Each row is followed by its group and then its class within the group.
[-13.5   7.4  -1.4  -9.7  -0.7   3.1  -0.6 -12.7  32.4   7.4   3.1   2.7
  10.2  -2.9 -51.4  -3.6   4.9  -7.2   1.8 -14.3  -2.8   9.0 -29.6  -7.2
  -3.6   8.8  18.8  14.6]
z965/Z365
[ 14.2   0.9  13.9  -3.9  -9.2   6.3  -2.1 -28.8  38.7  12.6  -1.7  12.7
   1.3   1.4 -37.5  -7.7   6.2   7.0  -5.9 -32.7   0.5  28.7 -28.2  -1.4
 -33.3  23.3   6.0   2.6]
z466/z641
[-20.7   2.3   8.6   6.6  -5.1  12.1  17.8 -67.7  44.9  10.4   6.5  -2.9
  33.7  -5.8 -50.5  -9.6  31.9  -4.0  -3.8 -14.2  -0.7  24.9 -37.4  -5.6
 -14.9  20.5   9.3   8.2]
z965/Z365
[ 21.1  -4.7  10.2  -1.2  -3.9   8.8  11.3 -40.2   9.3   3.0  -1.4  -1.0
 -11.4   9.4 -12.1   2.5  -3.6   7.4  -0.8 -25.8  -3.6   8.8 -29.1  -1.5
  -0.9   6.0   6.9  13.7]
Z734/z436
[ -4.8   2.6  -1.7 -14.9   1.0   9.6  -7.1  -4.0  22.1  -0.7  -9.9   2.8
  -3.0   3.0 -46.4  -2.1   6.6  -1.8  -2.7 -23.8   9.7  16.2 -25.1  -8.2
  -1.3  14.2  16.3  24.5]
z965/z634
[ -0.8  -6.1  13.0 -11.8  -5.1   8.5  -1.9 -71.0  42.4   5.1  -1.0   5.2
  12.6   5.4 -11.6  -1.0  19.8  -8.7  -3.3 -19.9   2.7  14.8 -24.2  -1.9
 -32.2  35.3  31.4  11.9]
Z734/z436
[ -6.6  -7.3  11.8   1.7   5.5  24.1  10.0 -72.2  30.1   2.3  -5.1   0.0
 -18.5   0.0 -36.9   2.7  20.7   1.2 -11.4 -28.0 -10.0   8.9 -64.3  -1.5
 -12.4  39.5   7.6  18.4]
Z734/z436
[ -7.9  -5.6   6.8   1.3  -0.4   7.2  13.0 -75.5  43.0  -5.0   5.8  -2.6
  14.3  11.1 -15.2   2.7  17.2  -7.5  -9.2 -23.8   3.9  16.4 -43.1   3.2
 -29.8  13.4   8.7   3.1]
Z734/z443
[-11.4  -9.8  10.5  -6.7  -5.5  22.0   2.0 -78.1  32.5  -8.4   2.5  -3.9
  19.2   7.2  -8.4   7.0  29.5  -2.8   0.6 -21.6   0.4  22.6 -53.5  -3.3
 -29.9  33.5   8.3   7.3]
Z734/Z100
[-30.0 -14.8  -7.4  -1.9  -5.7  10.5  -3.3 -30.7  32.4   1.9   3.3  -8.2
  34.5   2.0 -15.6   3.4  21.9 -11.0  -0.2 -15.9  25.6  24.2  -4.8 -10.2
 -23.1  29.7  22.3   2.9]
z965/z634
[  3.0  -2.8   3.7 -13.8   0.4  10.3  -5.1 -40.6  49.0   5.6  -0.1   3.9
  21.6   8.5 -32.0   5.0  31.6  -5.9  -1.1 -27.4   0.8  27.9 -34.5  -3.4
 -32.5  31.4  18.8  29.4]
z965/z743
[-11.5  -7.3  -1.2  -2.2  -2.4   8.3  10.5 -56.8  22.4  -3.1   8.8   3.4
  14.2   7.5 -17.1   4.1  26.7  -2.6   5.4 -20.9  12.0  12.6 -31.6   0.7
 -46.1  21.7  -0.2  17.9]
Z734/z436
[  0.5  -5.8  17.1  -4.0  -4.8   3.8  16.6 -64.4  27.9  -5.9   8.6   3.5
   3.4   4.5 -26.1   3.7   4.0   7.0  -5.3 -21.7  -3.1   6.9 -32.7  -7.3
  -1.1  19.7   9.3   7.9]
Z734/z443
[-12.8  -0.6   9.9  -6.3   6.7   0.3   1.0 -22.0  33.7 -12.5   2.7   0.4
  26.4   4.9 -66.6 -10.6  23.9  -4.5  -0.9  -5.5  -5.8  12.4 -22.2   0.1
 -11.3   8.7   7.6  11.7]
z965/Z365
